Each row of numbers stands for one thing and depends on some of the facts below. Use the named rows to name the rest.

Facts:
telu τ brusto; kaze τ vadu; kaze τ plaflem; kaze τ grodrim; kaze τ kebrol; litol τ vupluk; litol τ momes; litol τ zeme; druke τ braplik; druke τ nugom
druke τ vagre; druke τ dusol; skomo τ drubes; skomo τ floze; skomo τ nudal; stifis τ zefumu; stifis τ pibas; muzavel τ trave; muzavel τ truvi; muzavel τ grisebor
tanum τ pasu; tanum τ branan; tanum τ ziplom; tanum τ vosi; mamudek τ zeme; mamudek τ brusto; mamudek τ tezas; mamudek τ fadra; mamudek τ boflin; drate τ trifar
drate τ keso; mitrun τ keflom; mitrun τ klusa; trage τ befa; trage τ ligopok; trage τ plobre; trage τ branan; zotum τ truvi; zotum τ muges; zotum τ suplifi
zotum τ lople; zotum τ nudal; kopli τ plezefla; kopli τ sokla; plibral τ vupas; plibral τ vanul; ziplim τ braplik; ziplim τ trifar; rupar τ stakemun; rupar τ trasur
brutrul τ stogru; brutrul τ gregaflok; brutrul τ nivos; paster τ zefumu; paster τ regru; paster τ dusol; plafle τ grifebror; plafle τ gires; plafle τ stesi; busas τ figri
busas τ medomas; busas τ piber; daflolon τ robar; daflolon τ skagro; daflolon τ vagre; daflolon τ dusol; beklom τ vadu; beklom τ viropli; beklom τ flabrar; mebrok τ viropli
zuram τ bovin; zuram τ bresti; raplum τ stesi; raplum τ gregaflok; raplum τ pidren; zisteso τ grifebror; zisteso τ neplom; puzusto τ vadu; puzusto τ klipem; puzusto τ klopu
ruska τ befa; ruska τ brizi; nagron τ plodrak; nagron τ nifloklil; nagron τ truski; stelus τ luzi; stelus τ vadu; stelus τ grekatrer; stelus τ dabro; stelus τ dregu
sebrur τ tramis; sebrur τ medomas; fefus τ branan; dadok τ tunar; dadok τ robro; dadok τ zuvu; skegom τ robar; skegom τ befa; skegom τ bretim; skegom τ brusto
tufer τ branan; tufer τ kebrol; nebun τ sturul; nebun τ ligopok; kladreto τ bradibrek; kladreto τ skudem; stizoflal τ stumil; stizoflal τ tidregro; stizoflal τ boflin; stizoflal τ kebrol
soplor τ bretim; soplor τ dabro; soplor τ dregu; soplor τ plobre; soplor τ klopu; soplor τ regru; fotu τ momes; fotu τ bradibrek; fotu τ flastel; fotu τ drebu
gikos τ luzi; gikos τ viropli; gikos τ piber; gagem τ vudum; gagem τ grazom; banis τ stuflor; banis τ nelopus; banis τ regru; mori τ tunar; mori τ bagregrak
bristek τ vupluk; bristek τ drodren; bristek τ noka; bristek τ kebrol; lonol τ drodren; lonol τ brizi; skavivak τ stevos; skavivak τ klofum; skavivak τ trodan; maflil τ gopin
maflil τ vadu; maflil τ pibas; maflil τ dusol; kagrigrer τ floze; kagrigrer τ dabro; tasam τ figri; tasam τ drubes; tasam τ floze; tasam τ keso; draskos τ gilorom
draskos τ bagregrak; draskos τ trifar; vadril τ befa; vadril τ pidren; vadril τ deru; broda τ gilorom; broda τ klipem; broda τ lezos; broda τ vagre; guflutus τ tunar
guflutus τ lople; kagi τ skogutom; kagi τ lavo; kagi τ vosi; brustuk τ bagregrak; brustuk τ pasu; brustuk τ pufel; plorur τ klaran; plorur τ skagro; plorur τ venan
skobe τ meskik; skobe τ lezos; skobe τ kelirul; skobe τ grazom; sustu τ nolek; sustu τ noklel; sustu τ brobrer; sustu τ dusol; lipel τ klipem; zeseplim τ flastel
zeseplim τ figri; zeseplim τ trave; zeseplim τ trodan; vaneski τ gires; vaneski τ rusta; vaneski τ gregaflok; vaneski τ vema; flostim τ lavo; skogrem τ grodrim; skogrem τ klekla
flastel π 893; grutrer π 893; trasur π 233; bagregrak π 893; trodan π 893; telu π 893; kaze π 893; litol π 893; druke π 233; skomo π 893
klusa π 233; klofum π 893; plaflem π 893; stifis π 893; momes π 893; keflom π 233; dabro π 233; bradibrek π 893; truvi π 893; vupluk π 893
muzavel π 893; tanum π 893; mamudek π 893; drate π 233; vema π 893; klekla π 893; gires π 233; gopin π 893; mitrun π 233; trage π 233
zotum π 233; bretim π 893; gilorom π 233; brizi π 233; kelirul π 893; kopli π 233; plibral π 893; stogru π 893; ziplim π 233; rusta π 893
rupar π 893; brutrul π 893; plezefla π 893; paster π 893; nugom π 893; vadu π 233; boflin π 233; plafle π 233; busas π 233; viropli π 893
sokla π 893; keso π 893; suplifi π 893; daflolon π 233; lavo π 233; klaran π 233; zuvu π 233; beklom π 233; muges π 233; mebrok π 893
tunar π 893; deru π 893; zuram π 233; braplik π 893; raplum π 893; drodren π 893; nudal π 893; klopu π 893; drebu π 893; zisteso π 893
skagro π 233; puzusto π 233; kebrol π 893; ruska π 233; nagron π 893; stelus π 893; medomas π 233; sebrur π 893; fefus π 893; grisebor π 233
dadok π 233; tidregro π 233; skegom π 233; befa π 233; tufer π 893; vupas π 233; zeme π 893; dregu π 233; noklel π 233; stumil π 893
nebun π 893; robro π 893; nelopus π 233; lezos π 233; klipem π 893; kladreto π 893; ziplom π 233; flabrar π 233; stizoflal π 233; plodrak π 893
soplor π 233; fotu π 893; zefumu π 893; skogutom π 893; gikos π 893; brusto π 233; gagem π 893; banis π 893; branan π 233; flatrak π 893
trave π 893; gregaflok π 233; mori π 893; roflagra π 233; bristek π 893; robar π 233; lonol π 893; sturul π 893; truski π 233; skavivak π 233
maflil π 893; kagrigrer π 233; pibas π 233; pidren π 893; ligopok π 893; tasam π 893; regru π 893; stesi π 893; dusol π 893; grifebror π 233
vanul π 893; draskos π 893; figri π 233; nolek π 893; vadril π 233; broda π 893; lople π 893; pasu π 893; drubes π 893; grazom π 233
vosi π 893; vagre π 893; tezas π 893; guflutus π 893; pledir π 233; bovin π 893; trifar π 233; kagi π 893; tramis π 893; luzi π 233
brobrer π 893; neplom π 233; noka π 893; piber π 893; grodrim π 893; nifloklil π 233; brustuk π 893; skudem π 893; meskik π 893; plorur π 233
plobre π 893; stuflor π 893; pufel π 893; skobe π 233; grekatrer π 893; sustu π 893; lipel π 893; venan π 233; floze π 233; zeseplim π 233
vaneski π 893; bresti π 233; stevos π 893; stakemun π 233; flostim π 233; vudum π 233; skogrem π 893; fadra π 893; nivos π 233; flastel γ b
grutrer γ a; trasur γ a; bagregrak γ b; trodan γ a; telu γ b; kaze γ a; litol γ a; druke γ b; skomo γ a; klusa γ b
klofum γ b; plaflem γ a; stifis γ a; momes γ a; keflom γ b; dabro γ a; bradibrek γ a; truvi γ a; vupluk γ a; muzavel γ b
tanum γ a; mamudek γ a; drate γ b; vema γ a; klekla γ a; gires γ a; gopin γ b; mitrun γ b; trage γ a; zotum γ a
bretim γ a; gilorom γ a; brizi γ a; kelirul γ b; kopli γ b; plibral γ b; stogru γ a; ziplim γ a; rusta γ a; rupar γ a
brutrul γ b; plezefla γ b; paster γ a; nugom γ b; vadu γ b; boflin γ b; plafle γ b; busas γ a; viropli γ a; sokla γ a
keso γ a; suplifi γ a; daflolon γ a; lavo γ b; klaran γ a; zuvu γ a; beklom γ a; muges γ a; mebrok γ a; tunar γ a
deru γ b; zuram γ a; braplik γ a; raplum γ a; drodren γ a; nudal γ a; klopu γ a; drebu γ b; zisteso γ a; skagro γ a
puzusto γ b; kebrol γ a; ruska γ a; nagron γ a; stelus γ b; medomas γ b; sebrur γ a; fefus γ a; grisebor γ b; dadok γ a
tidregro γ a; skegom γ a; befa γ a; tufer γ a; vupas γ b; zeme γ a; dregu γ a; noklel γ a; stumil γ a; nebun γ a
robro γ a; nelopus γ b; lezos γ b; klipem γ a; kladreto γ b; ziplom γ a; flabrar γ b; stizoflal γ a; plodrak γ a; soplor γ b
fotu γ b; zefumu γ b; skogutom γ b; gikos γ b; brusto γ a; gagem γ a; banis γ a; branan γ a; flatrak γ b; trave γ b
gregaflok γ a; mori γ a; roflagra γ a; bristek γ b; robar γ b; lonol γ b; sturul γ a; truski γ b; skavivak γ b; maflil γ a
kagrigrer γ a; pibas γ b; pidren γ a; ligopok γ a; tasam γ a; regru γ b; stesi γ a; dusol γ a; grifebror γ b; vanul γ a
draskos γ a; figri γ b; nolek γ a; vadril γ b; broda γ b; lople γ b; pasu γ a; drubes γ b; grazom γ b; vosi γ b
vagre γ b; tezas γ a; guflutus γ b; pledir γ b; bovin γ a; trifar γ b; kagi γ a; tramis γ b; luzi γ b; brobrer γ a
neplom γ a; noka γ b; piber γ a; grodrim γ a; nifloklil γ b; brustuk γ a; skudem γ b; meskik γ b; plorur γ a; plobre γ a
stuflor γ a; pufel γ b; skobe γ b; grekatrer γ a; sustu γ b; lipel γ a; venan γ a; floze γ b; zeseplim γ a; vaneski γ a
bresti γ a; stevos γ a; stakemun γ a; flostim γ b; vudum γ a; skogrem γ a; fadra γ b; nivos γ b

Known rows:
gagem: [ -3  -1  -1  -3  -8  11  -2   9   6   5  -8  13   0   1  -8 -14 -30   8
  -6   2 -31 -13   9  15   4  -8  -9   1   4 -10]
medomas: [  4   0  -1   2  11 -13   2 -15 -12  -4  12 -16   0  -1  11  22  27  -1
  12  -5  45  21 -14 -21  -4  13   8   2 -10  16]
mitrun: [  2   0  -5  -2   9  -6  -3 -17 -18   4  13 -16   1  -2  16  19  15  10
  12 -11  44  19 -13 -20   2   9   0   3 -15  16]
pasu: [ -2   1   3   1  -5   1   0  12   9  -3  -7  12  -1   2 -11 -14  -6 -12
  -9   5 -29 -11   8  12   0  -7  -1  -2   9 -11]
tezas: [ -1   0   3   1  -6   5   4  11  11  -2  -9  11   0   1 -11 -12 -12  -7
  -7   6 -31 -10   8  14  -1  -6   0  -1  10 -10]
mebrok: [ -9   9  -4  -5  -6   7  -2   8   8   6 -13  10  -1   1  -8  -9 -39   8
  -4   8 -32 -26  11  13   1  -5  -9   3   3  -8]
brizi: [  3  -6 -11   2   1  -9   4 -12  -9  -4   8 -17  -9  12   8  18   6  -5
   5 -28   7  29  -5 -20  -3  10   9  -6   3  24]
skogrem: [ -4   2  -1  -3  -7  11  -4   9   8   5  -9  11   0   1  -7 -14 -31   7
  -7   3 -30 -19  10  14   5  -9  -9   0   3 -10]
pufel: [ -1   6  13   1   5  -1   3   7   6   0  -3   8   9 -11  -6  -9  25 -11
  -2  27   3 -13  -2  15  -1  -5  -2   6  -1 -19]
trage: [  1  -5 -10   1   3   6  -7 -16  -9   0  12 -19 -11  11  13   9   3   7
  -3 -32   0  27  -2 -22   6   0  -1  -7  -6  28]
brutrul: [ -2   6  10  -3   4   9   1   3   1   7  -4   8  10 -13  -3  -9   6   7
   0  23  -4 -11  -1  18   3  -7 -11  10  -7 -17]
nivos: [  3   1  -1   2  11 -14   2 -15 -13  -3  13 -18   0  -1  13  22  34  -5
  12  -6  44  23 -14 -20  -3  13   9   1  -9  15]
dadok: [ -2  -4 -16  -2  -2 -17  -7 -11 -21   4  10  -8  -9  13  10  15 -11   0
   6 -35  13  23  -7 -18   3  11   1  -5  -5  21]
figri: [  5  -2  -2   2  10 -12   2 -15 -10  -5  13 -14   0  -1  10  21  21   5
  13  -5  48  19 -14 -24  -5  14   8   3 -12  15]
fotu: [ -1   5  10  -3   3  12  -1   4   3   6  -3  10  10 -13  -4 -11   1   9
   1  23   1 -15  -1  15   3  -7 -11   9  -9 -17]
stuflor: [ -1  -2   3   1  -7   5   3  11  11  -2  -9  11   0   1 -10 -12 -13  -6
  -7   6 -30 -12   9  13  -1  -6  -1  -2  10 -10]
vadril: [  3   0  -3  -2  11   2   3 -22 -18   5  14 -21   2  -3  17  20  26   8
  11 -11  30  32 -14 -15   2   7  -2   5 -14  18]
maflil: [ -4   0  -3  -4 -12  19  -5  11   9   7 -12   6   2  -1   1 -13 -33  17
  -9   5 -20 -28  14  13   5 -11  -5  -4   8 -11]
venan: [  3  -6 -12   2  -1 -12   1 -10  -9  -5   8 -14  -9  12   8  18   3  -4
   5 -27  14  23  -4 -22  -3  11  10  -7   2  23]

Which thing is each row?
No name comes twice in this set of rows, the named rows included.
[ -2   9  -4   1  11 -15  -1 -15 -11  -2   8 -21  -1  -2  16  24  27  -3
  10   1  49   7 -10 -22  -4  13  10  -1  -8  15]  vadu
[ -2  -1  -1  -3  -8  12  -2   9   8   4  -8  13   0   1  -9 -14 -34  11
  -5   2 -29 -15   9  13   4  -8  -9   2   2  -9]  sebrur
[ -2   8  12   0   5 -11   0  10  -1   1  -2  12   8 -11  -7 -10  27 -19
  -1  24   6 -11  -5  16   1  -3  -2   5  -2 -22]  bagregrak
[  3 -11 -15  -1  -5 -10  -9  -8 -17   2  12  -8  -8  12  12  12 -16  10
   5 -37  23  19  -5 -20   4   8   2  -7  -5  21]  ziplim
[ -2   6  11  -3   5  14   1   2   2   7  -3   6  10 -13  -3 -11  10   5
  -2  23  -6 -10  -1  17   4  -9 -11   9  -8 -16]  lonol
[ -5   6   4   0  -2  16 -13   8  12   1  -5   8  -4   1  -5 -24  -7   1
 -19   4 -34 -20  12   7   9 -19 -12  -4   0  -7]  tufer
[  1  -8  -1  -2 -14  23  -4  12   9   7  -9   7   4  -1   0 -16 -30  21
 -10   0 -20 -19  12  15   6 -13  -5  -4   8 -12]  paster
[ -1   4  11  -3   4  17   4   1   2   8  -4   5  11 -13  -2 -10   8   7
   0  22  -8  -7   0  19   3  -8 -11  10  -7 -16]  telu
[  4  -2  -2   2   9 -21  -3 -12 -17  -3  16 -12   0  -1  12  19  35  -8
  11 -10  53  22 -16 -21  -2  13   9  -1 -10  12]  trifar
[ -4   6   8  -3   0   7  -5   7  -2   9  -4   8  11 -14   2 -11   6   3
  -1  22  10 -21   0  17   5  -8  -8   4  -5 -21]  broda
[ -7  14   7  -5   5   8  -1   2   4   7  -8   8   8 -12  -4  -5 -12  11
   3  31   0 -27   2  14   1  -3 -10  11  -9 -16]  gikos
[ -3  -2  -2  -3 -10  -4  -9  14  -3   6  -4  20   0   2  -9 -17 -22  -3
  -6  -4 -20 -14   5  16   7  -7  -9  -2   2 -14]  draskos
[ -7   8   0  -1  -4   0   4  10  11  -1 -14  10  -2   2 -11  -7 -22  -6
  -4  13 -31 -22  10  12  -4  -2  -1   0  10 -10]  viropli

Now the same things, written a new way:
Named rows:
skobe: [  0  -9 -50   0  -9   0  -8  -6   4  -5  -1   9   4]
brustuk: [-2  2 16  0  7  4  2  5  4  3  4  3  3]
robar: [  2  -4 -33   0 -12 -10   3  -5  -3  -8  -5   2  -1]
broda: [ -5  -4 -28  -7   4   5  -3   5   4   0   3  13   2]
flastel: [  0   0 -11  -3   2   6   2   3  -2  -2   0   6   0]
drodren: [ 2  5 20  0  6  4  9  3 -1  5  0 -4  1]
beklom: [-1 -4 -6  4 -7  0  1 -4  0 -1 -1 -3  3]
noka: [  0   0 -22  -4   3   3  10   2  -1   1   0   6   3]
skagro: [ 4  0 10  5 -9 -8  0 -4 -1 -4 -4 -8 -2]
drebu: [ -1   0 -13  -3   2   6   4   3  -1  -1   0   7   1]
dadok: [ 2 -2  8  7 -7 -3 -4 -4  2 -5 -1 -1  2]
drate: [  0  -7 -36   1 -11  -3  -5  -5   1  -9  -2   8   2]
skegom: [ 0  0  0  6 -7 -4  6 -4  0 -2 -2 -1  3]
soplor: [ -3  -6 -41  -1 -10  -5   3  -4   0  -6  -1   8   3]
piber: [-1  3 22 -1  6  7 -2  5 -1  4  2 -5 -2]
zuvu: [ 5 -1 12  6 -8 -6 -3 -5  0 -4 -3 -5 -1]
keflom: [  3  -6 -29   1  -9  -8  -5  -9  -2  -6  -3   0  -2]
brutrul: [ -5   2 -16  -5   8   1 -10   2   2   3   4   9  -1]
kagi: [-1  2 17  0  8  3  4  3  3  5  4  0  3]

Name these rows:
No name comes twice in this set of rows, the named rows included.
[ -4   0 -24  -5   4   4   7   3   1   1   2  10   4]  lonol
[ -2   3 -16  -6   5  -2   1   3  -1   2   1   5  -2]  deru
[-6  2 18 -2  6  5  4  6  2  4  4  1  2]  maflil
[ 4 -1 16  7 -8 -3 -4 -4 -1 -6 -3 -5 -2]  muges
[ -1  -6 -31   3 -10   0  -3  -6   0  -7  -1   7   2]  skavivak
[-2  0 11 -1  8  9 -6  4  5  5  4  1  2]  gagem
[ 5 -3 -2  4 -6 -1 -7 -6  1 -2 -3 -5  0]  vudum
[-3  2 13 -1  8  8  6  4  2  5  3  0  4]  skogrem
[ -3  -1 -19  -7   2   0   2   4  -1  -1   1   4  -2]  gopin
[ -4  -1 -28  -4   4   6  12   3   2   1   2  11   6]  bristek
[  2  -5 -25   2 -12  -5  -4  -6  -2  -9  -3   3  -1]  grisebor

